Here is a tiny trained network, its code and every weight. The questions are about switching its units off for an input and a target symbol, where a switched-off unit gives its printed mean instead of its output.

import numpy as np


def w(rows, s, z=0):
    codes = np.array(rows[::2]) - 128.0
    scale = np.full(codes.shape[1], s)
    scale[-1] = z or s
    return codes * scale


def f(y):
    return y / 2 * (1 + np.tanh(0.7978845608 * (y + 0.044715 * y**3)))


def softmax(a):
    e = np.exp(a - a.max(-1, keepdims=True))
    return e / e.sum(-1, keepdims=True)


def log_softmax(a):
    a = a - a.max(-1, keepdims=True)
    return a - np.log(np.exp(a).sum(-1, keepdims=True))


def net(x, mask):
    ids = ['Σβεηξπψω'.index(c) for c in x.split()]
    T = len(ids)
    res = E[ids] + P[:T]
    r = res
    for j in range(3):
        rows = slice(4 * j, 4 * j + 4)
        q, k, v = (r @ M[0][rows].T for M in (Q, K, V))
        z = softmax(np.where(np.tri(T) > 0, q @ k.T / 4**0.5, -1e9)) @ v
        o = O[0][rows]
        res = res + np.where(mask[j], z, o[:, -1]) @ o[:, :-1]
    y = f(res @ A[0][:, :-1].T + A[0][:, -1])
    res = res + np.where(mask[3:15], y, B[0][:, -1]) @ B[0][:, :-1]
    return log_softmax(res[-1] @ U[:, :-1].T + U[:, -1])


Q, K, V, O, A, B = {}, {}, {}, {}, {}, {}
E = w([
[127,123,150,114],'Σ',
[120,113,211,171],'β',
[242,170,9,204],'ε',
[66,76,153,118],'η',
[90,121,66,121],'ξ',
[74,127,78,125],'π',
[69,239,132,49],'ψ',
[159,188,90,21],'ω',
],0.014)
P = w([
[98,172,105,124],'0',
[72,42,128,160],'1',
[231,13,128,126],'2',
[102,219,131,141],'3',
[78,55,146,157],'4',
[224,4,146,135],'5',
[106,212,132,162],'6',
],0.011)
Q[0] = w([
[134,170,156,144],'h0',
[90,208,143,83],'h0',
[124,213,173,94],'h0',
[182,102,125,37],'h0',
[164,128,214,142],'h1',
[81,201,10,59],'h1',
[68,82,154,143],'h1',
[182,183,168,209],'h1',
[32,164,113,96],'h2',
[239,88,145,125],'h2',
[112,23,138,134],'h2',
[49,212,186,150],'h2',
],0.011)
K[0] = w([
[87,144,197,159],'h0',
[114,125,209,98],'h0',
[87,106,190,127],'h0',
[125,70,41,61],'h0',
[139,152,158,183],'h1',
[104,78,49,36],'h1',
[199,85,118,145],'h1',
[119,99,178,158],'h1',
[33,134,192,51],'h2',
[174,91,111,161],'h2',
[197,139,98,78],'h2',
[83,170,250,129],'h2',
],0.013)
V[0] = w([
[124,157,159,137],'h0',
[94,47,113,58],'h0',
[214,141,224,151],'h0',
[102,95,98,45],'h0',
[102,162,186,175],'h1',
[224,91,128,169],'h1',
[144,108,165,69],'h1',
[88,112,243,123],'h1',
[16,175,146,59],'h2',
[105,104,128,56],'h2',
[118,107,166,2],'h2',
[217,137,171,43],'h2',
],0.0072)
O[0] = w([
[123,130,85,75,71],'h0',
[84,123,140,208,144],'h0',
[118,19,86,2,6],'h0',
[184,141,206,251,177],'h0',
[118,93,66,50,54],'h1',
[159,131,72,153,21],'h1',
[199,87,175,154,165],'h1',
[113,66,107,131,90],'h1',
[39,228,132,53,60],'h2',
[85,208,221,206,111],'h2',
[140,215,176,169,56],'h2',
[252,218,254,181,116],'h2',
],0.0051,0.0012)
A[0] = w([
[55,134,156,99,21],'n0',
[44,163,185,82,208],'n1',
[173,107,76,136,141],'n2',
[96,161,51,149,121],'n3',
[33,130,159,100,23],'n4',
[84,61,140,110,151],'n5',
[178,227,75,115,2],'n6',
[168,103,123,78,97],'n7',
[149,181,184,78,222],'n8',
[130,23,126,179,199],'n9',
[7,85,97,100,121],'n10',
[118,146,48,181,114],'n11',
],0.011,0.0054)
B[0] = w([
[176,115,158,152,153],'n0',
[121,64,96,156,254],'n1',
[107,93,146,122,185],'n2',
[137,156,192,174,165],'n3',
[255,94,161,160,168],'n4',
[160,145,75,82,169],'n5',
[245,173,89,108,164],'n6',
[86,119,93,123,154],'n7',
[86,89,177,56,209],'n8',
[96,199,122,109,248],'n9',
[164,165,76,153,199],'n10',
[120,159,188,92,154],'n11',
],0.0094,0.0098)
U = w([
[94,255,127,61,141],'Σ',
[211,92,177,95,39],'β',
[159,68,50,95,116],'ε',
[98,213,90,177,121],'η',
[198,204,94,164,78],'ξ',
[172,77,142,203,114],'π',
[11,81,209,99,253],'ψ',
[90,237,101,154,107],'ω',
],0.0072,0.0066)

Each question gives the input, a string of symbols that net reads in full, and the target symbol t.
The units are the heads (4 rows each of Q, K, V and O) and the neurons (one row each of A and B). Each row of codes is followed by its name. A weight is (code - 128) times the scale printed after its matrix; where a second scale follows, it is the last column's (O, A, B and U).
mask holds one flag per unit, heads first, then neurons. A switched-off unit (its flag False) gives its mean, the last column of its rows in O or B, instead of its output. The means were averaged over made-up inputs and are rounded, as every weight is.
A unit's drop is (log p(t) with every unit on - log p(t) with that unit switched off) / (log p(t) with every unit on - log p(t) with every unit switched off).
The circuit of an input: a set's keep is (log p(t) with only the set's units on - log p(t) with every unit switched off) / (log p(t) with every unit on - log p(t) with every unit switched off). Starting from the 12 units with the biggest drops (on a tie, the unit counted first), units are removed one at a time, each time the one whose removal leaves the highest keep (on an exact tie, the one counted first), for as long as the keep stays at least 0.8.
units of the circuit, in order: the units of the circuit, biggest drop first
most important unit: the unit with the biggest drop
k most important neurons: the k neurons with the biggest drops, biggest first
which heads matter: for each layer, one digit per head in row order, 1 if its drop is at least 0.15 and else 0, layers parted by /
drop when u is switched off: that unit's drop, to one decimal
input β ψ Σ β ξ ε, target ε: most important unit -> h0
input ε Σ ε ε ψ, target π: units of the circuit, in order -> n4, n1, h2, n0
input ω ε β, target ε: units of the circuit, in order -> h2, n5
input ε ω ψ, target ψ: units of the circuit, in order -> n8, n10, n6
input ε π ω ξ ω, target ψ: which heads matter -> 000
input ψ β β ψ η, target π: units of the circuit, in order -> h2, n4, n1, n0
input ε ω Σ η π η, target ε: units of the circuit, in order -> h2, n5
input ψ ε ε ω ω β, target ε: units of the circuit, in order -> h2, h0, n5, n7
input π ω ω ε β β ψ, target β: 2 most important neurons -> n4, n8
input ε ω π η, target π: 3 most important neurons -> n4, n9, n1
input ω ω ψ ξ ω, target ψ: 2 most important neurons -> n8, n10
input ξ ω ω Σ, target ψ: drop when n9 is switched off -> 0.1
input ω ω π ψ, target β: drop when n5 is switched off -> 0.0
input ε ξ η Σ, target ψ: most important unit -> n10
input ε ω Σ, target ε: drop when h2 is switched off -> 1.2
